Below is a small trained network, with its code and all its weights. Each question gives an input and a class and asks what happens when units are switched off, that is, made to give their printed mean instead of their output.

import numpy as np


def w(rows, s, z=0):
    codes = np.array(rows[::2]) - 128.0
    scale = np.full(codes.shape[1], s)
    scale[-1] = z or s
    return codes * scale


def norm(h):
    return h / np.sqrt((h * h).mean(-1, keepdims=True) + 1e-5)


def f(y):
    return y / 2 * (1 + np.tanh(0.7978845608 * (y + 0.044715 * y**3)))


def log_softmax(a):
    a = a - a.max(-1, keepdims=True)
    return a - np.log(np.exp(a).sum(-1, keepdims=True))


def net(x, mask):
    res = np.array(x, float).reshape(1, 5) / 4 @ E
    u = 0
    for l in range(2):
        y = f(norm(res) @ A[l][:, :-1].T + A[l][:, -1])
        res = res + np.where(mask[u : u + 3], y, B[l][:, -1]) @ B[l][:, :-1]
        u += 3
    return log_softmax(norm(res)[-1] @ U[:, :-1].T + U[:, -1])


A, B = {}, {}
E = w([
[182,208,248],'x0',
[134,212,205],'x1',
[5,68,127],'x2',
[154,177,34],'x3',
[238,81,225],'x4',
],0.0032)
A[0] = w([
[112,9,133,2],'0.n0',
[118,132,81,204],'0.n1',
[181,91,71,5],'0.n2',
],0.014,0.0036)
B[0] = w([
[118,59,149,249],'0.n0',
[93,174,127,255],'0.n1',
[168,37,1,162],'0.n2',
],0.013,0.0028)
A[1] = w([
[53,2,147,24],'1.n0',
[99,188,83,88],'1.n1',
[81,98,175,253],'1.n2',
],0.0079,0.0038)
B[1] = w([
[100,5,253,193],'1.n0',
[15,113,50,151],'1.n1',
[233,137,107,255],'1.n2',
],0.0057,0.0037)
U = w([
[46,180,88,180],'0',
[123,1,174,150],'1',
[120,117,139,1],'2',
[161,50,30,126],'3',
[189,178,206,186],'4',
],0.016,0.0082)

Each question gives the input, the list of numbers given to net, and the class t.
The units are the neurons (one row each of A and B). Each row of codes is followed by its name. A weight is (code - 128) times the scale printed after its matrix; where a second scale follows, it is the last column's (A, B and U).
mask holds one flag per neuron, layer by layer. A switched-off neuron (its flag False) gives its mean, the last column of its row in B, instead of its output. The means were averaged over made-up inputs and are rounded, as every weight is.
A unit's drop is (log p(t) with every unit on - log p(t) with that unit switched off) / (log p(t) with every unit on - log p(t) with every unit switched off).
The circuit of an input: a set's keep is (log p(t) with only the set's units on - log p(t) with every unit switched off) / (log p(t) with every unit on - log p(t) with every unit switched off). Starting from all 6 units, units are removed one at a time, each time the one whose removal leaves the highest keep (on an exact tie, the one counted first), for as long as the keep stays at least 0.8.
circuit, biggest first: the units of the circuit, biggest drop first
k most important neurons: the k neurons with the biggest drops, biggest first
k most important neurons of layer l: the k neurons of layer l with the biggest drops, biggest first
input [2,-2,-2,-5,4], class 4: circuit, biggest first => (0.n2, 1.n0)
input [4,-3,-2,-3,-4], class 4: circuit, biggest first => (0.n0)
input [0,4,-4,4,-1], class 0: 3 most important neurons => (1.n1, 1.n2, 0.n0)
input [6,-1,1,-8,-5], class 4: 2 most important neurons => (0.n0, 0.n1)
input [-8,3,5,4,-1], class 0: 2 most important neurons of layer 0 => (0.n1, 0.n2)
input [1,0,-3,-2,-2], class 4: 2 most important neurons => (0.n1, 0.n2)
input [-4,3,-1,7,-1], class 0: 2 most important neurons of layer 0 => (0.n1, 0.n0)
input [3,-3,-3,-5,-1], class 4: 2 most important neurons of layer 0 => (0.n0, 0.n2)
input [0,6,-3,4,-2], class 0: 2 most important neurons of layer 1 => (1.n1, 1.n2)
input [-8,0,-7,0,-6], class 0: 3 most important neurons => (0.n1, 0.n0, 1.n2)
input [-6,-2,-3,0,-6], class 0: 2 most important neurons => (0.n1, 0.n0)
input [5,-5,-3,-3,-4], class 4: 2 most important neurons => (0.n1, 0.n2)
